Below are the code and all the weights of a small trained network. Each question names an input and a class and asks about switching units off, where a switched-off unit gives its printed mean instead of its output.

import numpy as np


def w(rows, s, z=0):
    codes = np.array(rows[::2]) - 128.0
    scale = np.full(codes.shape[1], s)
    scale[-1] = z or s
    return codes * scale


def f(y):
    return np.maximum(y, 0)


def log_softmax(a):
    a = a - a.max(-1, keepdims=True)
    return a - np.log(np.exp(a).sum(-1, keepdims=True))


def net(x, mask):
    res = np.array(x, float).reshape(1, 7) / 4 @ E
    y = f(res @ A[0][:, :-1].T + A[0][:, -1])
    res = res + np.where(mask, y, B[0][:, -1]) @ B[0][:, :-1]
    return log_softmax(res[-1] @ U[:, :-1].T + U[:, -1])


A, B = {}, {}
E = w([
[129,128,128,129,127],'x0',
[129,69,201,19,87],'x1',
[118,121,126,123,135],'x2',
[146,136,133,134,118],'x3',
[26,105,204,234,90],'x4',
[171,92,212,121,248],'x5',
[82,255,156,57,161],'x6',
],0.007)
A[0] = w([
[107,130,148,154,118,99],'neuron 1',
[214,115,41,84,167,186],'neuron 2',
[80,118,187,182,100,49],'neuron 3',
[105,148,75,138,101,100],'neuron 4',
[144,122,74,84,150,125],'neuron 5',
[143,147,128,113,72,157],'neuron 6',
[133,70,89,150,132,75],'neuron 7',
[150,190,52,218,196,179],'neuron 8',
[134,87,107,143,143,157],'neuron 9',
[93,248,167,89,175,76],'neuron 10',
[198,25,105,167,123,126],'neuron 11',
[171,101,210,145,241,76],'neuron 12',
[120,96,149,83,106,71],'neuron 13',
[115,82,196,42,49,102],'neuron 14',
[105,173,139,103,118,95],'neuron 15',
[141,160,183,130,193,104],'neuron 16',
[61,116,183,178,103,82],'neuron 17',
[107,103,139,113,137,118],'neuron 18',
[180,68,120,175,110,106],'neuron 19',
[108,180,153,114,135,85],'neuron 20',
[143,140,135,126,97,89],'neuron 21',
[136,141,77,80,104,65],'neuron 22',
[65,139,64,101,31,83],'neuron 23',
[79,119,168,162,115,4],'neuron 24',
[146,139,80,134,157,124],'neuron 25',
[161,104,138,43,96,88],'neuron 26',
[109,193,153,112,140,94],'neuron 27',
],0.011,0.0012)
B[0] = w([
[144,130,159,94,119,161],'neuron 1',
[122,186,199,41,83,239],'neuron 2',
[137,174,179,55,109,204],'neuron 3',
[163,141,90,163,175,177],'neuron 4',
[144,158,149,66,110,181],'neuron 5',
[146,137,115,137,160,163],'neuron 6',
[94,90,104,119,106,177],'neuron 7',
[129,52,248,212,189,255],'neuron 8',
[107,118,109,116,113,166],'neuron 9',
[61,41,79,113,42,238],'neuron 10',
[64,94,50,122,66,231],'neuron 11',
[207,226,32,169,170,231],'neuron 12',
[109,102,158,165,159,169],'neuron 13',
[119,76,172,230,187,224],'neuron 14',
[110,97,93,122,107,169],'neuron 15',
[147,155,58,137,139,190],'neuron 16',
[145,175,179,39,109,212],'neuron 17',
[154,120,131,140,129,148],'neuron 18',
[74,80,91,116,106,200],'neuron 19',
[111,86,108,122,93,173],'neuron 20',
[136,129,113,132,131,140],'neuron 21',
[143,166,120,101,119,177],'neuron 22',
[199,190,27,147,194,217],'neuron 23',
[144,155,165,72,108,181],'neuron 24',
[127,137,184,129,140,170],'neuron 25',
[117,126,215,172,143,199],'neuron 26',
[90,71,104,121,92,183],'neuron 27',
],0.015,0.0082)
U = w([
[53,89,27,126,50,1],'0',
[135,229,190,58,95,233],'1',
[185,217,1,181,186,111],'2',
[114,101,193,212,200,139],'3',
],0.0079,0.00067)

Each question gives the input, the list of numbers given to net, and the class t.
The units are the neurons (one row each of A and B). Each row of codes is followed by its name. A weight is (code - 128) times the scale printed after its matrix; where a second scale follows, it is the last column's (A, B and U).
mask holds one flag per neuron, in row order. A switched-off neuron (its flag False) gives its mean, the last column of its row in B, instead of its output. The means were averaged over made-up inputs and are rounded, as every weight is.
A unit's drop is (log p(t) with every unit on - log p(t) with that unit switched off) / (log p(t) with every unit on - log p(t) with every unit switched off).
The circuit of an input: a set's keep is (log p(t) with only the set's units on - log p(t) with every unit switched off) / (log p(t) with every unit on - log p(t) with every unit switched off). Starting from the 12 units with the biggest drops (on a tie, the unit counted first), units are removed one at a time, each time the one whose removal leaves the highest keep (on an exact tie, the one counted first), for as long as the keep stays at least 0.8.
circuit, biggest first: the units of the circuit, biggest drop first
unit that matters most: the unit with the biggest drop
k most important neurons: the k neurons with the biggest drops, biggest first
drop when u is switched off: that unit's drop, to one decimal
input [-7,-4,-4,-6,-7,1,-8], class 0: unit that matters most => neuron 11
input [3,-5,-6,-1,-4,-8,8], class 0: 3 most important neurons => (neuron 10; neuron 12; neuron 27)
input [-1,-4,-4,-7,5,0,-1], class 1: circuit, biggest first => (neuron 17; neuron 3)
input [-8,2,-8,-5,7,-1,-6], class 1: 3 most important neurons => (neuron 17; neuron 3; neuron 10)
input [8,-4,3,-8,2,-7,-5], class 2: 3 most important neurons => (neuron 23; neuron 10; neuron 4)
input [4,-7,-7,4,-6,-4,4], class 3: 2 most important neurons => (neuron 8; neuron 17)
input [-7,5,2,-8,7,-6,-5], class 1: 2 most important neurons => (neuron 17; neuron 3)
input [8,0,5,-4,0,7,6], class 2: 3 most important neurons => (neuron 12; neuron 16; neuron 11)
input [-4,6,-4,5,3,8,-8], class 0: 2 most important neurons => (neuron 11; neuron 19)
input [8,-8,-5,-2,-6,6,-8], class 0: 3 most important neurons => (neuron 11; neuron 19; neuron 14)
input [-3,-7,6,-6,-7,-1,8], class 0: 2 most important neurons => (neuron 10; neuron 27)
input [8,5,5,6,-6,5,6], class 0: 2 most important neurons => (neuron 10; neuron 17)
input [8,3,8,6,5,7,-2], class 2: 2 most important neurons => (neuron 12; neuron 2)
input [-1,6,-3,6,2,8,5], class 2: circuit, biggest first => (neuron 12)
input [-8,-8,1,7,1,0,7], class 3: 2 most important neurons => (neuron 8; neuron 11)
input [-6,6,5,1,-4,-4,-5], class 3: 3 most important neurons => (neuron 14; neuron 26; neuron 10)
input [7,6,7,-5,1,-4,-1], class 3: 2 most important neurons => (neuron 14; neuron 12)
input [3,-4,2,3,-4,-6,-3], class 2: drop when neuron 23 is switched off => 1.1
input [0,-6,6,-8,-6,-4,4], class 1: drop when neuron 16 is switched off => 0.0
input [4,7,0,-4,-6,5,-8], class 0: circuit, biggest first => (neuron 11)
input [4,8,-8,-4,-1,-4,4], class 3: drop when neuron 14 is switched off => 0.2
input [4,7,-1,6,1,-3,3], class 3: drop when neuron 14 is switched off => 0.1
